Here is a tiny trained network, its code and every weight. The questions are about switching its units off for an input and a class, where a switched-off unit gives its printed mean instead of its output.

import numpy as np


def w(rows, s, z=0):
    codes = np.array(rows[::2]) - 128.0
    scale = np.full(codes.shape[1], s)
    scale[-1] = z or s
    return codes * scale


def f(y):
    return np.maximum(y, 0)


def log_softmax(a):
    a = a - a.max(-1, keepdims=True)
    return a - np.log(np.exp(a).sum(-1, keepdims=True))


def net(x, mask):
    res = np.array(x, float).reshape(1, 3) / 4 @ E
    y = f(res @ A[0][:, :-1].T + A[0][:, -1])
    res = res + np.where(mask, y, B[0][:, -1]) @ B[0][:, :-1]
    return log_softmax(res[-1] @ U[:, :-1].T + U[:, -1])


A, B = {}, {}
E = w([
[149,84,133,21,139,68,150,198,14,80,172],'x0',
[34,212,59,43,192,63,79,114,163,209,108],'x1',
[79,26,194,139,141,50,153,254,192,207,47],'x2',
],0.0079)
A[0] = w([
[145,75,124,23,155,87,150,152,70,73,158,76],'neuron 1',
[137,128,142,44,129,112,170,162,68,100,138,79],'neuron 2',
[156,155,123,84,110,149,131,93,93,110,147,41],'neuron 3',
[209,61,199,213,57,143,174,121,71,2,144,173],'neuron 4',
[170,198,95,127,48,156,89,75,124,105,164,52],'neuron 5',
[119,97,176,53,155,109,171,121,76,103,146,7],'neuron 6',
[109,135,154,225,96,177,84,113,202,195,77,80],'neuron 7',
[153,177,75,153,108,196,65,94,101,83,187,46],'neuron 8',
[174,180,33,124,156,128,141,90,71,101,193,70],'neuron 9',
[84,27,169,112,156,62,160,155,151,133,79,89],'neuron 10',
[124,163,64,94,91,164,92,100,72,75,159,12],'neuron 11',
[35,226,40,31,244,59,82,113,140,151,99,131],'neuron 12',
],0.0064,0.002)
B[0] = w([
[38,158,161,203,210,163,153,39,153,70,115,195],'neuron 1',
[63,180,134,138,162,180,205,53,148,96,129,178],'neuron 2',
[135,72,90,77,152,63,86,140,168,154,205,166],'neuron 3',
[164,159,209,70,98,215,155,159,108,131,88,243],'neuron 4',
[105,110,113,86,172,111,54,95,187,180,140,194],'neuron 5',
[96,119,156,194,237,157,231,98,212,50,171,164],'neuron 6',
[59,156,142,103,171,163,130,95,224,96,135,199],'neuron 7',
[89,104,100,61,168,183,115,195,204,130,135,203],'neuron 8',
[108,80,133,72,109,90,66,165,182,216,146,201],'neuron 9',
[78,2,89,62,116,131,87,185,159,206,152,202],'neuron 10',
[153,44,82,39,142,114,143,175,158,180,155,188],'neuron 11',
[238,201,234,90,86,217,127,154,99,94,48,246],'neuron 12',
],0.0061,0.011)
U = w([
[115,49,97,58,133,94,101,199,147,185,145,72],'0',
[253,190,200,96,76,148,151,181,99,86,57,89],'1',
[61,169,127,164,194,128,169,46,165,69,123,154],'2',
[136,152,115,133,80,107,118,151,77,138,128,253],'3',
[189,137,13,175,59,18,151,120,57,84,170,13],'4',
[232,119,57,254,54,13,98,94,29,105,200,14],'5',
],0.0076,0.0051)

Each question gives the input, the list of numbers given to net, and the class t.
The units are the neurons (one row each of A and B). Each row of codes is followed by its name. A weight is (code - 128) times the scale printed after its matrix; where a second scale follows, it is the last column's (A, B and U).
mask holds one flag per neuron, in row order. A switched-off neuron (its flag False) gives its mean, the last column of its row in B, instead of its output. The means were averaged over made-up inputs and are rounded, as every weight is.
A unit's drop is (log p(t) with every unit on - log p(t) with that unit switched off) / (log p(t) with every unit on - log p(t) with every unit switched off).
The circuit of an input: a set's keep is (log p(t) with only the set's units on - log p(t) with every unit switched off) / (log p(t) with every unit on - log p(t) with every unit switched off). Starting from all 12 units, units are removed one at a time, each time the one whose removal leaves the highest keep (on an exact tie, the one counted first), for as long as the keep stays at least 0.8.
units of the circuit, in order: the units of the circuit, biggest drop first
k most important neurons: the k neurons with the biggest drops, biggest first
drop of u: that unit's drop, to one decimal
input [-1,3,-4], class 0: units of the circuit, in order : neuron 9; neuron 1
input [6,-3,-1], class 2: units of the circuit, in order : neuron 1; neuron 6
input [-3,-3,-4], class 0: units of the circuit, in order : neuron 12; neuron 1; neuron 8
input [4,0,-1], class 2: units of the circuit, in order : neuron 12; neuron 1; neuron 10
input [6,8,1], class 1: units of the circuit, in order : neuron 12
input [0,-4,-4], class 0: units of the circuit, in order : neuron 12; neuron 1
input [8,-3,-6], class 2: 4 most important neurons : neuron 1; neuron 2; neuron 6; neuron 10
input [0,1,0], class 3: 2 most important neurons : neuron 4; neuron 12
input [7,-5,-2], class 2: 2 most important neurons : neuron 1; neuron 12
input [5,-7,-7], class 0: 3 most important neurons : neuron 12; neuron 9; neuron 11
input [8,1,-8], class 0: 4 most important neurons : neuron 9; neuron 11; neuron 3; neuron 8
input [-2,7,-4], class 1: drop of neuron 12 : 1.1
input [2,-1,3], class 3: drop of neuron 5 : 0.3
input [5,6,-2], class 1: drop of neuron 12 : 1.4
input [3,4,-6], class 0: units of the circuit, in order : neuron 9
